Each row has a class, written after it.
[  -4  379 -327 -346 -383  253 -317 -514  193  331  168   62   22  134
   65  479   82  426  -82  484  -84  -70 -139  201  269 -230 -279   21
  789 -276  283 -285  278  119  390  144  262 -246  328 -148  -86] => vidop
[  67  229 -244 -371 -392   77 -221 -128  217   -2  205 -386  292   52
   69  282 -182  250   27  -50 -298   76 -123  125  183  -73 -238  150
  249 -243 -250  -81   99  161  168  209   83  -56  276 -192 -105] => nugas
[ 113   62 -149 -107 -402   -5 -207  216    1  137 -170  -20 -285 -342
  -22  255 -315   34  349 -360   11  279 -164 -365   73  -27   63  254
  262  217  -11   79  174   99   90  249  -47 -253   28   11  -96] => rako
[ -45  104   -8 -153  -93   78 -131 -141   75  216  195  -68  260  224
   58  115 -120  273 -166  225  -84   67   39   14  -91 -249 -150   -7
  144  -61   49 -174  223   18  331   91   -9  180 -134 -269   94] => buk
[ 213  227 -134 -150 -251  209 -144  -94  113  -72   24 -219  312  171
  -24  188  -36  362 -128  180 -108  107  127    0  -98 -263 -125  232
  309  -82 -238    6  -52   55  317  129   94   -4   -8 -301  191] => rako
[-127  220 -137 -368 -492  -60 -228  -89   31  146  347  -21  540  156
  238  315 -362  179 -284  181   38   41 -170  238   42 -254 -136  109
  131 -334  132 -277  312   -2  146  185 -102   20  229  -33  -34] => dupin
[ 132  -34  -17   49 -317 -131   82  330   29  -18  119 -291 -109 -285
 -202  295 -220 -123  553 -155   85  221  -68 -227  202  199  371  205
   57  147   96  -19  363  -14   78   42  -20  275 -239   98  -58] => lirem
[ -50   -4  -33    8 -577  104  -64   19  125  -67  363 -293  229 -250
 -150  284 -185  176  232   65 -176  245   63  -25   19  -52 -162  227
 -137 -104  375 -134   50 -204  160  101  -53  110 -109  -70  -27] => lirem
[  56   10 -161 -202 -322 -163  -94  208   30  263  154 -411   51 -262
 -187  444 -387  -46  350 -131  -31   -4 -414  -84  229  152  212  254
  566 -131 -196 -298  476   86  166  237   88    0 -174 -226 -135] => nugas
[ 108  205  -75 -204 -349  148 -137 -216   19  156  286  -60  206   89
   72  223 -214  160 -149   28 -182    9   13   54   38 -317 -172  140
  358 -244  122 -183  163  233  192  205  124  -48  186 -250   17] => vidop
[ 307  332 -110  107 -419  316 -249 -377   81  132   64 -111 -102   94
   78  278  -10  361 -231  169  -38  136 -106  -97  -13 -144  -11  329
  411 -113  254   89 -129   92  464   48  -15 -151   57 -125   -9] => molir
[ 282   92 -107   16 -373  335  -43  320 -225  119  275  166 -393 -286
 -171  547 -278    9  396 -255  183  223 -277 -592   54  400  419  236
 -150  -23  489    3 -109  -89  198  -47   18  115  -74  140 -108] => Sozik
[ 109  -95  -91 -108 -520   62 -185  586  -58  421  -22 -189 -669 -480
  131  569 -381    5  211 -421   85  398 -454 -574    0  597  338   45
  -50 -164  251 -190  319 -124  -16   65  -25   54  102   85 -114] => Sozik
[-106 -414   71  174 -195  -20    3  435 -118  -93   84 -122 -401 -483
   63  269 -430 -302  421 -365  -42  266  -41 -620   22  391  309   24
 -306  210  116   58   93 -206   65  161 -292  139 -158  234 -260] => vugif
[ 110  257 -188 -323 -409   85 -264 -315  166    9  120  -90  337 -115
   64  376   71  214  121   -2 -221  -78   78  431  173 -152 -225  171
  269 -230  -82 -149  -18   23  184  246  228 -402  277 -103  -24] => nugas
[ 162  185   21  -87 -285  -87    9  370  -36  183 -104 -504 -476 -497
  153  352 -445  -16   72 -305  193  380 -280 -118   22  496  302  268
  271 -264    7  -50  290  219  -14  153   40  148 -108   72 -161] => buk
[ -27   25 -143  -64 -616  -54   21  -36   31   52   56 -174   21 -306
  114  243 -272  130  443   53   31  -46  -81 -318  272  209  179  378
  106  -98   53  250   96  -36  -58  111   97    5  240  282 -165] => vidop
[ 297  116 -335  253 -267  278 -173  362 -117  582 -275 -474  136 -354
  102  251  213  305   92   53 -535 -209 -147  -52   62  129  137   12
  468 -207 -228 -149  443  -78   53  202  418 -501  -28 -536  202] => vidop
[ 263  331 -235  180 -498  179 -232   77 -161  451   48  -27   99   12
  140  392  -37  266 -100  -49 -212   39 -165 -428   19 -184   65  126
  334 -152  518 -192  393  163  278  165  190 -117  -37 -269  258] => buk
[  49    7   19  -62 -512  -70  -20  381  147  477  203 -282 -512 -328
 -107  322 -390  -37  471 -330  105  282 -357 -500   66  255   77  230
  324  -25  301  -65  300  314  -31   -8  136  123   91   81 -185] => dupin
[ 223   50 -138  366 -443  107 -214  326 -128  538   44 -368   70 -238
   66  314  133  105 -109  -46 -302  -33 -187   43  -61  -38  126 -119
  405 -135  286 -335  563 -105  120  272  -22 -323 -277 -247  207] => busa
[ 279  365  -79  295 -335  148 -450  -12   23  316 -107  103  -25   68
  -97  262  192  440 -257   10 -266  245 -113 -305  -26 -217 -210  262
  282 -264  420 -233 -138   70  359   -3  335 -459   53 -393  194] => lirem
[-169  313  -12 -298 -529   -6 -325 -231  289 -226  277 -189  439  -27
   21  464 -245  306   -1  283 -153   78   13  354  154 -112 -107  266
  515 -396 -390 -250 -147  207  397   88  178   25  166 -271 -120] => zonit
[ 190 -122 -245   70 -376  170 -196 -144   12  -16 -159  -91  -95   39
   85  217  323  295  -87 -159 -195   98   29 -211 -111   25   51  -64
 -258  -53  129   43  -78 -257   85   -8  -27  -92 -191   91  106] => molir
[ 176  552 -173  112 -350  184 -197  -34    4  267  188   10  281   93
   19   79  137  479   99   24  -86  -35  -49  -75   87 -174  -47  177
  141 -131 -193   80   20  105   90 -170  346 -379  267 -146  201] => rako
[  11  137 -277 -216 -168  131 -250  -26  -26   84  256   82  182   10
  -48  230  -62  131  107  -69 -199 -206 -150   68   47 -195  -58    4
  -83 -113  189 -113   31 -161   94  190  325 -257  384    8   28] => busa
[ 289  421   35  316 -171   99  -37 -116   60 -162  158   91   71 -110
   79  199 -230  279 -299 -211  114   61   -5  306 -129 -119  124   75
  -89 -280  -82  -95 -152  192  233 -113  179 -258   23 -121  115] => vugif
[  58  330  224  241 -274 -105   65   66  -33   41   72 -105 -201 -273
  222  270 -545  108  148 -138   63  278 -255 -550  119  225  203  301
  -30  -42  528  254   18  331   74  148 -115  129   34  343 -107] => buk
[ 118  179  183  225 -204   86  177  320 -296  467 -136  133  -51 -598
  289  243 -303  155  156 -226   79 -133 -133  -50   35  355  257  157
  205 -365  365  150  100  204  123  -36  123   77 -109    6   -8] => nugas
[ -75 -101  -74 -418 -462   97    9   93   53  -56   36 -140 -431 -373
  -93  643 -368  -79  358 -162  241  125  -82 -108  110  276  289  179
  456   70  147 -111  450  102   67  -43   21  260   91  234 -271] => molir
[ -10 -181  -64   15 -155   46   15  320    9  112 -163 -204 -248 -454
  277  386 -507   14  202 -171   99   88 -109 -269   90  272  210   91
  333  -87 -258   51  435  195  108   17  -99   -3  -63  118 -308] => busa
[  48   63 -474 -101 -333  383 -201 -265   67   31  155  -11   44   75
  -47  412  265  279   97   73 -173   59   69 -178   69  -84 -259  -17
  140  -30  348  -80  -86 -258  157  208  145 -228  -50 -164   95] => lirem
[  31  167   82  -55  -81   97 -295  -72   88   -2   53 -132  216 -166
  179   72  -16   96 -303  369 -166  -47   -3  555  131 -181 -121  -60
  -24 -283   79 -106   79 -167  195  108  -24   48  104 -162  -85] => busa
[ -89  -21 -200  -95 -146  -24   -7   70 -147  134  -47 -339 -187 -288
  129  257 -271  -55  280 -143   15  -45 -368 -210  170  216  165  139
   60   43  245  197    4 -147  -87  319  -19  -12  -85 -142  -15] => buk
[ 111  391  -41  -26 -306  159  -68  -83   -1  137  125  262  423  -84
  330  201 -323  492  -10  170   -8  -33   47  178   53 -271   32   94
   49 -452   78   73  -33  224  395  -32   85 -188   78    2   75] => dupin
[-208   50    7 -128 -390   15  163   24 -147   88  307   83   76 -361
   34  474 -564  -93  332  130  146  -84 -319 -370  212   89  263  160
  136 -126  587   43  181  -56  147  -31  -48  429  -28  157 -118] => vugif
[ 128  117  222  461 -128   31  245  319   -9   50 -161 -235 -340 -437
   26  253 -309   52  373  -82  140  262  106 -400  -78  281  368  419
  359   99  212  125  245  350  164  -48  180  212 -139   24   29] => Sozik
[ 206  316   77   97 -476  131 -103  -71  -56  109   59 -200  -26 -114
  -16  561   66   58   36    0  -95   54 -244   44   -4   85  162  133
  234 -197  497 -152   64  -57   64  109   10 -174   -3  147  149] => vugif
[  71  117   30  188 -304   99 -178  130   -6  373  203  -65  -69  -15
   11   50 -200  249  -84 -299 -113  338 -125 -310  -56 -116   -7  143
 -255  157  191  129  180 -126   87   52 -213 -106   48  -21  -45] => molir
[ 167  452 -117  368 -461  207 -321  -90 -116  265   24   41  246 -209
 -110  574  134  193   32   21 -451  -56 -154 -149  106 -138  -70  217
  424 -204  278 -333  143  -59  304   73  312 -646  116 -228   73] => Sozik
[ 174   65   70  163   16  149   45  466 -486  139   -3  173 -212 -352
   66  447 -501   11  172 -272  244  158 -388 -494   29  190  404  226
   65   23  626 -150  382  199  249  159  -56  351 -304 -246   88] => buk
[  61  421  202  360 -129  212  304   80  -39  139 -156   65 -494 -383
  213  177 -524  246  218 -179  389  197 -155 -440   -8  564  385  344
 -200  -96  339  477 -145  213  190 -270 -187  250 -115  354 -129] => molir
[ 340  429   11   -2 -356   18    3  -52   69  232   19 -236  321   51
  224  116 -109  289 -131  -64  -66  -94   29  257   34   37    8   92
    0 -308  -33  -11  307  179   62   47   74 -116  103   11  174] => buk
[ -80  -21  194  -71  -21   16   19  253 -118  123  171 -138 -292 -389
  -79  242 -278   41  273  -75  176  442 -181 -592  143  168  195  367
  328  325  -15  160  202  194  198   36 -147  489  -67  -17 -270] => molir
[  -3  171  189  209 -265 -145  -28  242   22 -388 -117 -353 -266 -332
  -33  349 -449  202  310 -123  321  285 -127 -121   -9  185  306  541
  228 -323  114   87 -165   76  238 -165  312  237 -175 -150  125] => Sozik
[-119   12   85  201 -391  233  242  190 -146  132   36  203 -543 -654
   27  261 -632   47  260 -318  136  227 -311 -630   91  525  375  371
  130   27  401  169  128  185  132  -96 -201  259  251  210 -275] => buk
[  72  398  -18  244 -209 -238   13   76  199  -32   15 -230 -288 -296
  253   32 -480  131  192 -517   98  161 -321 -140  117  148  223  103
 -136 -155  -19  204  241  307   88 -117  119   17  189  390  -71] => zonit
[ 326  -12  -28   10 -226  305  -75  112 -234  549  153 -311  -91  -62
  -65  446  157   99 -170 -150  -97  149 -148  -12  -90  171  133  108
  449 -246  216 -272  310 -180    6  347   -2 -117 -329 -300  133] => dupin
[  48  249  275  281  -94  216   50  129 -203   82   -8  393 -322 -206
 -296  228 -304   39  127 -168   18  174 -162 -676  156  110  388  465
   74  229  229  368 -204  106  152    3 -178  128  197  267 -196] => buk
[ 112  281  -30  160   79   92  130  -31  -35  -78  176  191 -103 -141
 -126  312 -176  256  227 -217  175  150 -119 -333   74  112  235  289
   -3  137  148  135 -200  344  367  -74  101  146  -16   77  -81] => nugas
[ 159  321 -201   39 -297  133 -132  -99  -92   34  -88  124  451  231
  201   75  -63  325 -101   63 -170  -79  -24 -219  -10  -86   58  158
 -152  -47   16  112   10  -23  217  -38  131  -80  192 -155  194] => zonit
[-109  -51   17 -194 -419 -249  119 -172  192 -271  -50 -310 -332 -293
  194  114 -389   57  585 -174  371  315 -110 -200  118  442  240  508
 -116   45 -356  352 -195  172  114 -172  -75  383   97  305 -349] => nugas
[  31  -98  -37   30 -115  128  155   90 -131 -122  -25    3 -400 -498
   79  130 -376  109  166 -116  251  176 -106  -32   91   98  329  229
  162  -80  202  248  206   42  225  -59  -88  325    5  380 -296] => vidop
[ 347  473   22  186 -143  307  258  191 -413  366   37   52 -192 -397
  -85  470 -225   62  126  -68   49   70 -316 -522  113  410  444  419
  332 -200  504   37  119  236  132  125   84   82   19  106    2] => Sozik
[-149  -77  -80   34 -187 -264   28  200   15 -221 -313 -232 -542 -282
  225  125 -360  248  313 -546  249  309 -153 -681   75  524  291  268
 -368  193 -292  525 -150   81  -30 -127  119  434   66  218 -252] => vidop
[ 152  315  272  172 -162  -53  297  241  -11  214   72   31 -453 -365
   96  -20 -352  -65  236 -494  118  501 -173 -871   88  433  333  385
 -455  207  219  392  -36  393  -32  -82 -272  499  290  440 -125] => Sozik
[ 316  370 -123 -191 -319  220 -198  -61  -80   84  -61  -15  216 -118
  228  243 -155  542 -237 -290   66  -68 -321  385 -172   23  -36   54
  152 -368 -126    7   45  -33   98   59  253 -259   75 -118  195] => zonit
[ 190  482  -79  -75 -757  352 -310 -145   91  590  146 -331 -183   58
   31  633   35  268  -10  354 -279  278 -106  -69  -25   63   56  275
  562 -374  392 -286   99   30  311  287   44 -307  151 -108   62] => nugas
[ 342  289 -147  374 -117  -43 -277   40   17  142  -32   57  222  101
   19   49  113  189 -195 -117  -20  -21  -96  263   43 -302  -50   72
   15 -253  152 -229  142  -35  192  -57  280 -401  -89 -375  254] => nugas
[-220 -204  -41   34 -373 -249   32  211  169  -24  114 -455 -122 -506
   76  231 -340  110  264 -445  117  353 -235 -129  -67  257  -97  122
  -41   69   56  128   71 -227  -53   31  -59   66 -167  114 -147] => nugas
[-225  394 -122 -109 -403   70 -140 -241  245  215  143   62  101    9
   22  527  -37  176  181  381 -179  -60  107   54  224 -380 -261   -8
  474 -205  460 -267  132  415  235  280   83 -141  153   -4   38] => vugif
[ -61   96  109  114  -57   62  355   74    1 -203 -170 -165  -72 -578
  -53  224 -270    6  483  -23  -75  130  -15 -241  175  441  135  473
 -124   39  -19  349 -338  129   77   83  -69  167  179  216 -262] => buk
[ -10  453 -240 -319 -899  118 -226 -123  194  164  223 -125  439   88
  161  184 -142  345   74 -230 -115  174  -44   90   64  -92 -127  148
   78 -113  -11  147  283  -68   -7 -120 -254 -421  304  417   -4] => busa
[ -40  298   37  123 -237  115   61   85  -33 -156   87   31  -60 -366
   -5   65 -378  304  252 -170  218  320 -141  -77   18    0  150  324
  207  -56  -26  361  -50  186  196 -194  -88  148 -186  324 -230] => molir
[ 229  568 -191  276 -140  148  243  168 -212 -443 -136 -176 -162 -151
  228  289 -355  155  314 -177  290  265   38 -337 -124   54  350  315
 -262  -96   -2  425 -444  296  201  -47  105   34 -160  101  176] => molir
[ 107  546 -202 -285 -633    4 -154 -501  273  273  417  -29  754  132
  113  215  -43  270   66  357 -152 -297 -210  489  163 -429 -162   -4
  403 -272    5 -220  284  169  225  -38  -33 -513  206  173  103] => Sozik
[-195  253 -225    0 -325   95 -374 -109  -97  197  241  204  641  247
  -21  219  217  309  -64  122 -357 -118  -23  104  174 -551 -385   20
  449  -86  172 -221  312  -98  132  105  170 -394  320 -195  125] => rako
[  62  563 -238  218 -469  143 -104 -125  -56 -105   78 -222  104  -90
  210   22   -1  727  201 -248 -147  145  -72 -249   26  -38   63  290
  -48 -155  -69  432  -68  149   49 -191  354 -319  309  222  144] => Sozik
[-156   89 -364  -30 -422   96 -272 -146  -34  -30 -130   54   27  -35
  319  431 -194  220 -226 -408 -115   90  -82   43 -122   41   80  170
  205 -459 -114 -250   74  -74  105  118  325 -222  189 -258   87] => zonit
[  90  419  -11  145 -485   55 -204 -200   41  -21  -79  -92  413 -182
  168  322  -77  553   17  294 -219  126   44   24   25 -134 -104  252
  136  -86  -29   12 -150  131  258  164   98 -455  -18 -258   91] => molir
[ 323  535   49  137 -490  290 -239  -65  116  263   14  -22  -75  435
   18  234  -65  191  -44  216 -174  156  -11 -271 -109  -94   21  298
   25 -125  249   83 -417  183  168  143   54 -260  284 -220  208] => molir
[  27  167 -172 -179 -711   -6 -236 -218  156  333  165 -189  260  239
  256  417  -71  315 -235    1   -2  -36  -99  319  -24 -122  -27   37
  404 -369   19  -19  203 -227  -16   97   34 -449  285  179   95] => zonit
[ 333  403 -185  416 -453  158 -198   82   72  316 -149   87 -165  122
  180  225  -61  524 -129  -42  -44  183  111 -582  -43 -204   97  244
   60 -263  222  153 -160  333  268 -113  424 -157   27 -298  257] => vidop
[-201  357 -341 -195 -545  -48 -229 -335   80   -1  349   74  367  204
  269  427  -72  282   70   89  -63    6 -121   40  185 -223  -90   75
  268 -419  228 -203  -96  135  184  180  158 -269  253  -62  185] => buk
[ 222  241   48    7  -60  215  293  522 -195  323  185 -139   29 -448
 -196  125 -475  -42  285 -296   63  -17 -394 -221   83  349  260  233
  327  -14   52   55  339  318  -20   12  -53  239 -116  -83  -89] => molir
[ 182  447 -422  -55 -600  244 -344  -18   34  548    8 -159  -62  266
  -54  297   80  269  -10  -98 -311  -71 -343 -273  122 -130  -49  159
  533 -388  245 -175  235  196   79   54  338 -182  186 -290  182] => rako
[  -9  421 -190 -264 -577  107  -69 -170  196  243  -58   90  216   87
  127  281  -27  350  -30  129  -36  -29  137  292   67 -271 -185   62
  578 -325  -14  -47  227  298   29    4  247 -221  335   -1   89] => dupin
[ -86  -31   39  110 -263  111  -53   25  -30 -130   74   16 -424 -453
  -14  352 -432  182  225 -333  163  114 -321 -242   73  348  301  380
  146 -151   91  206  -77   10   81 -130  136   46  173  360 -348] => buk
[ 165  -36 -226  -53 -342  199 -505  106  -67  551  183  148   51  188
    6  322   50  230  -11  -69 -271 -127 -174 -173    4 -218  -17 -266
  -70  -69  281 -252  349 -270   31  194  161 -458 -106 -111   48] => dupin
[  37  -57  186 -224  -95  -26  147  272   -6 -117 -112 -287  -10 -476
   47   55 -473  -44  315 -212  115  -19 -120  329   32  320  252  265
   84 -147 -357  262   78  -62  112  -19 -103  273   11  281 -280] => vidop
[  -5  308  -79  311 -357   40 -143 -228  -81  -60    8  -69  312 -326
  108  163    0  221 -152  -88 -331 -164 -288  211   82 -272  -39  125
  459 -310  280  -99  101   74  188   88  107 -384  104  -47  151] => vugif
[ -32   69 -133  -62 -412  -99 -140 -177   16  326 -135 -206  491  -56
  289   27  102  219  106   76 -167 -339   -9  533   27 -197 -123  100
  341 -247 -334   -9  268   38   18   58  126 -331   21  -34  -22] => vidop
[  14  354 -202 -173 -426  -21  156  -30  192 -357    6 -412    6 -335
  198  194 -307  192  494   54   90  106  -42   16  131  340  244  180
 -412   -8 -333  398 -307   48  106 -178    4   -1  220  354 -166] => vidop
[ 232  508 -220 -146 -272  273 -157 -316  -67   80  -42  360  459  207
   64  309 -100  302 -197   32  -61 -383  -14  129    3 -206  124  230
  319 -366 -162  -82  -31  167  269   22  283 -361  228  -59  171] => vugif
[ -83  221   46  130 -492  -84  104  -19  -24 -131  186   61 -358 -309
  -18  453 -548  -41  272 -454  132  256 -299 -834  124  310  379  371
  -13  137  134  263  -90  198   27 -106  -74  110  264  466 -260] => molir
[ 250  508   55  349 -352  210 -299   38   50  383  -12  251 -139  -24
  125  384 -161  299  -65 -149  -82  161   73 -405  -53 -206   68   95
   25  -56  355  -48   94  267  255   21  175 -325  -86 -138  172] => nugas
[ 170  222   -9  137 -132  -47 -125  464 -115    4   87  -26 -478  -77
   76   51 -418   35  298 -362  262  410 -198 -732   38  -65  395  102
 -487  246  309  262  183  196  144  -46  -37  495 -153  129   62] => vugif
